Below are the code and all the weights of a small trained network. Each question names an input and a target symbol and asks about switching units off, where a switched-off unit gives its printed mean instead of its output.

import numpy as np


def w(rows, s, z=0):
    codes = np.array(rows[::2]) - 128.0
    scale = np.full(codes.shape[1], s)
    scale[-1] = z or s
    return codes * scale


def f(y):
    return y / 2 * (1 + np.tanh(0.7978845608 * (y + 0.044715 * y**3)))


def softmax(a):
    e = np.exp(a - a.max(-1, keepdims=True))
    return e / e.sum(-1, keepdims=True)


def log_softmax(a):
    a = a - a.max(-1, keepdims=True)
    return a - np.log(np.exp(a).sum(-1, keepdims=True))


def net(x, mask):
    ids = ['θμξπσω'.index(c) for c in x.split()]
    T = len(ids)
    res = E[ids] + P[:T]
    r = res
    for j in range(2):
        rows = slice(3 * j, 3 * j + 3)
        q, k, v = (r @ M[0][rows].T for M in (Q, K, V))
        z = softmax(np.where(np.tri(T) > 0, q @ k.T / 3**0.5, -1e9)) @ v
        o = O[0][rows]
        res = res + np.where(mask[j], z, o[:, -1]) @ o[:, :-1]
    y = f(res @ A[0][:, :-1].T + A[0][:, -1])
    res = res + np.where(mask[2:14], y, B[0][:, -1]) @ B[0][:, :-1]
    return log_softmax(res[-1] @ U[:, :-1].T + U[:, -1])


Q, K, V, O, A, B = {}, {}, {}, {}, {}, {}
E = w([
[94,146,111],'θ',
[103,112,75],'μ',
[3,108,120],'ξ',
[119,183,62],'π',
[139,188,230],'σ',
[101,82,86],'ω',
],0.023)
P = w([
[199,12,62],'0',
[77,151,145],'1',
[85,167,152],'2',
[96,186,148],'3',
[106,193,148],'4',
[117,203,145],'5',
[128,204,145],'6',
[126,192,144],'7',
[107,195,134],'8',
],0.012)
Q[0] = w([
[102,162,232],'h1',
[192,113,196],'h1',
[141,121,68],'h1',
[201,147,155],'h2',
[131,56,254],'h2',
[108,151,15],'h2',
],0.011)
K[0] = w([
[113,251,122],'h1',
[69,133,129],'h1',
[134,42,83],'h1',
[181,82,154],'h2',
[73,130,215],'h2',
[198,84,70],'h2',
],0.015)
V[0] = w([
[111,104,44],'h1',
[126,248,68],'h1',
[65,93,106],'h1',
[82,177,90],'h2',
[134,181,104],'h2',
[76,124,171],'h2',
],0.015)
O[0] = w([
[128,6,132,42],'h1',
[33,69,54,184],'h1',
[106,80,186,118],'h1',
[106,186,124,254],'h2',
[112,125,190,162],'h2',
[140,192,147,201],'h2',
],0.012,0.0087)
A[0] = w([
[255,63,138,43],'n1',
[142,31,94,175],'n2',
[132,163,168,125],'n3',
[13,139,147,179],'n4',
[128,86,95,213],'n5',
[214,59,148,165],'n6',
[150,127,118,254],'n7',
[104,179,117,68],'n8',
[129,246,183,219],'n9',
[91,228,198,76],'n10',
[85,148,241,138],'n11',
[84,111,148,107],'n12',
],0.0097,0.0066)
B[0] = w([
[156,227,197,141],'n1',
[200,72,94,157],'n2',
[113,123,159,159],'n3',
[187,157,107,210],'n4',
[175,116,142,145],'n5',
[136,139,201,146],'n6',
[255,250,73,136],'n7',
[78,52,161,181],'n8',
[119,136,62,253],'n9',
[114,117,156,232],'n10',
[50,90,74,168],'n11',
[107,50,156,143],'n12',
],0.008,0.039)
U = w([
[186,110,124,211],'θ',
[183,110,153,128],'μ',
[95,90,243,178],'ξ',
[141,68,92,15],'π',
[193,164,105,207],'σ',
[156,160,235,4],'ω',
],0.011,0.005)

Each question gives the input, a string of symbols that net reads in full, and the target symbol t.
The units are the heads (3 rows each of Q, K, V and O) and the neurons (one row each of A and B). Each row of codes is followed by its name. A weight is (code - 128) times the scale printed after its matrix; where a second scale follows, it is the last column's (O, A, B and U).
mask holds one flag per unit, heads first, then neurons. A switched-off unit (its flag False) gives its mean, the last column of its rows in O or B, instead of its output. The means were averaged over made-up inputs and are rounded, as every weight is.
A unit's drop is (log p(t) with every unit on - log p(t) with that unit switched off) / (log p(t) with every unit on - log p(t) with every unit switched off).
The circuit of an input: a set's keep is (log p(t) with only the set's units on - log p(t) with every unit switched off) / (log p(t) with every unit on - log p(t) with every unit switched off). Starting from the 12 units with the biggest drops (on a tie, the unit counted first), units are removed one at a time, each time the one whose removal leaves the highest keep (on an exact tie, the one counted first), for as long as the keep stays at least 0.8.
circuit, biggest first: the units of the circuit, biggest drop first
unit that matters most: the unit with the biggest drop
k most important neurons: the k neurons with the biggest drops, biggest first
which heads matter: for each layer, one digit per head in row order, 1 if its drop is at least 0.15 and else 0, layers parted by /
drop when u is switched off: that unit's drop, to one decimal
input μ θ σ ξ π, target μ: which heads matter : 11
input θ σ ξ ξ ξ ξ π, target θ: circuit, biggest first : (h1)
input π ξ θ ξ σ σ ξ θ μ, target π: which heads matter : 10
input π ξ ξ σ π θ, target π: which heads matter : 11
input ξ σ ω, target ξ: which heads matter : 10
input ω ξ ξ θ ξ ω ξ π, target ω: circuit, biggest first : (h1; n1)
input θ ξ ξ ω π θ, target π: which heads matter : 10
input π σ μ σ ω, target π: which heads matter : 11
input ω ξ σ μ, target ω: which heads matter : 10
input ξ ω σ ξ ξ ξ μ ξ ξ, target σ: 2 most important neurons : (n4; n9)
input μ ξ μ θ ω π, target μ: 2 most important neurons : (n9; n2)
input ξ ξ ω ξ ω, target ξ: drop when n9 is switched off : 0.5
input π θ π ξ μ θ μ ξ, target π: drop when n10 is switched off : 0.1
input σ ξ ξ ξ, target σ: unit that matters most : n9
input ω θ σ π π, target ω: drop when n1 is switched off : 0.3
input ξ θ ξ ξ σ μ, target ξ: drop when n9 is switched off : 0.2
